Here is a tiny trained network, its code and every weight. The questions are about switching its units off for an input and a class, where a switched-off unit gives its printed mean instead of its output.

import numpy as np


def w(rows, s, z=0):
    codes = np.array(rows[::2]) - 128.0
    scale = np.full(codes.shape[1], s)
    scale[-1] = z or s
    return codes * scale


def norm(h):
    return h / np.sqrt((h * h).mean(-1, keepdims=True) + 1e-5)


def f(y):
    return y / 2 * (1 + np.tanh(0.7978845608 * (y + 0.044715 * y**3)))


def log_softmax(a):
    a = a - a.max(-1, keepdims=True)
    return a - np.log(np.exp(a).sum(-1, keepdims=True))


def net(x, mask):
    res = np.array(x, float).reshape(1, 7) / 4 @ E
    u = 0
    for l in range(2):
        y = f(norm(res) @ A[l][:, :-1].T + A[l][:, -1])
        res = res + np.where(mask[u : u + 3], y, B[l][:, -1]) @ B[l][:, :-1]
        u += 3
    return log_softmax(norm(res)[-1] @ U[:, :-1].T + U[:, -1])


A, B = {}, {}
E = w([
[70,124,111,163,203,228,177,110,157,193,65],'x0',
[124,50,179,171,63,131,162,149,57,117,161],'x1',
[127,141,137,154,112,136,154,195,125,103,27],'x2',
[97,50,143,135,157,134,146,209,165,155,104],'x3',
[157,151,196,145,134,122,103,61,96,66,127],'x4',
[203,191,119,133,49,148,163,119,132,152,150],'x5',
[195,134,166,130,164,137,2,153,157,117,147],'x6',
],0.0083)
A[0] = w([
[27,161,105,99,161,100,254,159,143,108,20,68],'0.n1',
[211,166,148,165,83,85,126,153,60,64,85,4],'0.n2',
[123,185,135,181,135,225,244,13,101,223,159,131],'0.n3',
],0.0064,0.0015)
B[0] = w([
[36,62,90,203,144,63,123,137,184,194,122,241],'0.n1',
[182,183,149,67,80,168,194,65,140,90,143,187],'0.n2',
[137,42,113,159,2,124,107,59,111,118,81,254],'0.n3',
],0.0091,0.0058)
A[1] = w([
[107,90,204,161,158,136,142,192,73,36,126,8],'1.n1',
[209,147,76,136,71,160,161,231,192,217,110,56],'1.n2',
[101,129,129,195,190,209,139,110,107,151,2,142],'1.n3',
],0.0081,0.0018)
B[1] = w([
[141,163,81,117,101,197,153,94,123,127,67,162],'1.n1',
[150,46,210,95,141,6,48,72,200,97,137,213],'1.n2',
[76,181,41,184,137,132,66,130,175,115,171,255],'1.n3',
],0.013,0.0054)
U = w([
[213,163,159,97,18,148,152,78,47,61,101,179],'0',
[62,48,115,182,122,68,83,134,185,156,111,238],'1',
[219,139,234,42,220,82,55,139,150,95,168,88],'2',
[97,253,56,159,231,195,109,155,139,154,141,102],'3',
[78,42,130,123,128,134,235,221,4,187,114,2],'4',
],0.013,0.006)

Each question gives the input, the list of numbers given to net, and the class t.
The units are the neurons (one row each of A and B). Each row of codes is followed by its name. A weight is (code - 128) times the scale printed after its matrix; where a second scale follows, it is the last column's (A, B and U).
mask holds one flag per neuron, layer by layer. A switched-off neuron (its flag False) gives its mean, the last column of its row in B, instead of its output. The means were averaged over made-up inputs and are rounded, as every weight is.
A unit's drop is (log p(t) with every unit on - log p(t) with that unit switched off) / (log p(t) with every unit on - log p(t) with every unit switched off).
The circuit of an input: a set's keep is (log p(t) with only the set's units on - log p(t) with every unit switched off) / (log p(t) with every unit on - log p(t) with every unit switched off). Starting from all 6 units, units are removed one at a time, each time the one whose removal leaves the highest keep (on an exact tie, the one counted first), for as long as the keep stays at least 0.8.
units of the circuit, in order: the units of the circuit, biggest drop first
unit that matters most: the unit with the biggest drop
top k neurons: the k neurons with the biggest drops, biggest first
top k neurons in layer l: the k neurons of layer l with the biggest drops, biggest first
input [-1,8,-8,-1,-3,-3,0], class 4: top 2 neurons in layer 1	[1.n2 1.n3]
input [3,-3,-4,0,7,-7,5], class 3: top 2 neurons in layer 0	[0.n3 0.n2]
input [-4,3,-6,-4,-4,2,0], class 0: top 2 neurons	[1.n2 0.n1]
input [-4,6,-5,7,3,-1,-5], class 4: top 2 neurons	[1.n2 0.n2]
input [-7,-2,3,4,1,-8,5], class 2: top 2 neurons	[0.n3 1.n3]
input [-3,4,2,7,-3,-6,-1], class 4: units of the circuit, in order	[1.n2 1.n3]
input [-8,-4,1,-4,-4,4,1], class 2: unit that matters most	0.n3
input [8,5,-7,3,-8,-8,7], class 3: units of the circuit, in order	[1.n2 0.n3 0.n1]
input [-8,2,-1,3,5,-4,2], class 0: top 2 neurons in layer 1	[1.n1 1.n2]
input [-7,2,8,2,5,-5,-7], class 0: top 2 neurons in layer 1	[1.n1 1.n3]
input [2,3,3,-4,-4,4,3], class 0: top 2 neurons	[0.n1 0.n3]
input [-2,2,-3,0,-3,-6,4], class 2: top 2 neurons	[0.n1 1.n3]
input [6,-3,-6,5,4,-5,7], class 3: top 2 neurons in layer 0	[0.n3 0.n1]
input [-7,6,-8,-3,-7,-1,-7], class 0: unit that matters most	0.n1
input [1,7,-8,-4,-7,-8,-2], class 4: units of the circuit, in order	[1.n3 1.n2]
input [-6,2,-7,5,1,-4,-4], class 4: top 3 neurons	[1.n2 1.n3 0.n1]
input [-6,5,-5,4,-4,-7,1], class 4: top 2 neurons in layer 1	[1.n2 1.n3]
input [-2,1,6,4,4,-5,2], class 3: top 2 neurons	[1.n1 0.n3]
input [8,-1,-8,-1,0,1,7], class 3: top 3 neurons	[1.n2 0.n1 1.n3]
input [8,-8,-2,-5,3,7,3], class 0: units of the circuit, in order	[0.n3]
input [-7,8,-7,7,-3,3,-3], class 4: top 2 neurons in layer 1	[1.n3 1.n2]
